array([[132, 138, 152, 127],
       [131, 129, 132, 127]]) → 132

array([[112, 130, 139, 150],
       [136, 150, 127, 130],
       [132, 104, 133, 133]]) → 127

array([[123, 149, 121, 124],
       [125, 149, 115, 136]]) → 115

array([[125, 129, 119, 135],
       [129, 135, 130, 139],
       [141, 143, 128, 149]]) → 130

array([[139, 102, 133, 135],
       [150, 137, 154, 114],
       [149, 128, 151, 118]]) → 154

array([[141, 133, 155, 118],
       [131, 128, 133, 122]]) → 133

array([[152, 134, 149, 122],
       [129, 114, 140, 138]]) → 140

array([[121, 129, 123, 130],
       [100, 130, 110, 133],
       [111, 129, 118, 130]]) → 110
---
122,144,127,147,112
130,135,129,125,125
123,142,108,98,107
==> 129

123,103,122,134,120,135
117,133,121,107,121,106
118,133,119,107,119,106
==> 121

121,113,146,116,130
124,101,100,150,148
121,130,157,142,158
==> 100

132,142,115,131,100,134
131,115,117,128,129,134
141,134,120,128,123,129
==> 117

127,128,128,128,127,126,128
128,130,130,129,133,133,129
150,128,131,127,126,120,128
==> 130

122,110,121,126,151
149,134,124,136,131
98,137,120,126,138
==> 124

117,147,131,139,131,136,142
118,130,127,150,117,128,120
131,124,129,129,138,132,119
==> 127

135,107,137,110,111,111
121,123,119,128,134,138
120,122,121,124,129,132
==> 119

106,124,129,121
137,112,145,149
150,131,112,123
==> 145
---
Q:
[[106 136 132 131]
 [149 122 140 106]
 [154 129 144 147]]
A: 144

Q:
[[138 143 119 127 137 129 126]
 [123 143 132 134 122 139 127]
 [125 106 130 123 125 121 113]]
A: 130

Q:
[[128 149 124 136 122 146]
 [108 125 136 137 109 134]
 [109 127 132 136 111 142]]
A: 132

Q:
[[123 150 123 130 144 112]
 [116 120 109 132 146 140]
 [107 142 141 143 131 127]]
A: 141

Q:
[[134 133 139 128 115 127 124]
 [124 137 137 130 120 133 132]
 [145 111 107 115 150 114 114]]
A: 107

Q:
[[151 126 106 120 154]
 [136 128 115 143 119]
 [136 121 119 133 144]]
A: 119

Q:
[[133 124 121 125 109 109]
 [123 131 121 141 107 115]
 [137 136 144 130 121 120]]
A: 144

Q:
[[150 126 117 157 138]
 [128 127 132 111 132]
 [117 108 113 117 118]]
A: 113
---
[104 142 144 101] yields 104, 101

[120 112 125 104 102 116] yields 120, 116

[102 106 113 129 112 125 127] yields 102, 127

[[117 121 119 121 114]
 [132 112 132 108 120]
 [116 113 125 111 105]] yields 117, 105

[[137 121 124 150 134]
 [122 134 129 135 128]
 [118 146 136 127 127]] yields 137, 127

[[140 141 144 117]
 [106 101 136 125]
 [119 123 144 121]] yields 140, 121

[[102 134 148 138 118 150]
 [134 113 119 131 137 141]
 [132 107 120 141 145 136]] yields 102, 136

[115 132 131 133 106] yields 115, 106

[134 130 129 156 135] yields 134, 135

[131 141 106 126 117 122] yields 131, 122
---
112,115,146,144,132
114,115,145,143,133
105,110,153,150,134
⇒ 153, 150

137,127,157,140,139,126 ⇒ 157, 140

122,152,142,155,120 ⇒ 155, 152

112,115,141,149,129 ⇒ 149, 141

102,104,139,106,158,117,145 ⇒ 158, 145

143,104,99,130,103,99,123 ⇒ 143, 130

119,145,114,112
118,137,114,99
119,140,110,105
⇒ 145, 140
---
[[122, 114, 133, 143, 139, 116], [113, 112, 132, 141, 149, 130], [121, 115, 128, 147, 151, 115]]
113
[[130, 113, 103, 131, 136, 135], [145, 153, 133, 128, 121, 119]]
145
[[121, 120, 125, 118, 116], [133, 120, 138, 108, 117], [141, 119, 104, 140, 150]]
133
[[156, 128, 119, 146, 150, 124, 104], [130, 142, 144, 129, 128, 109, 131], [108, 132, 136, 135, 139, 118, 115]]
130
[[126, 119, 127, 114, 133, 132, 119], [141, 140, 114, 114, 106, 157, 135]]
141
[[111, 150, 113, 134, 131], [102, 146, 149, 121, 101]]
102
[[104, 119, 111, 125, 138, 144, 141], [110, 129, 115, 126, 135, 152, 136]]
110
[[121, 128, 130, 135, 131, 116, 128], [156, 124, 154, 127, 129, 158, 143], [150, 124, 142, 131, 126, 120, 156]]
156
[[120, 113, 116, 102, 110, 137], [123, 125, 138, 117, 109, 109]]
123
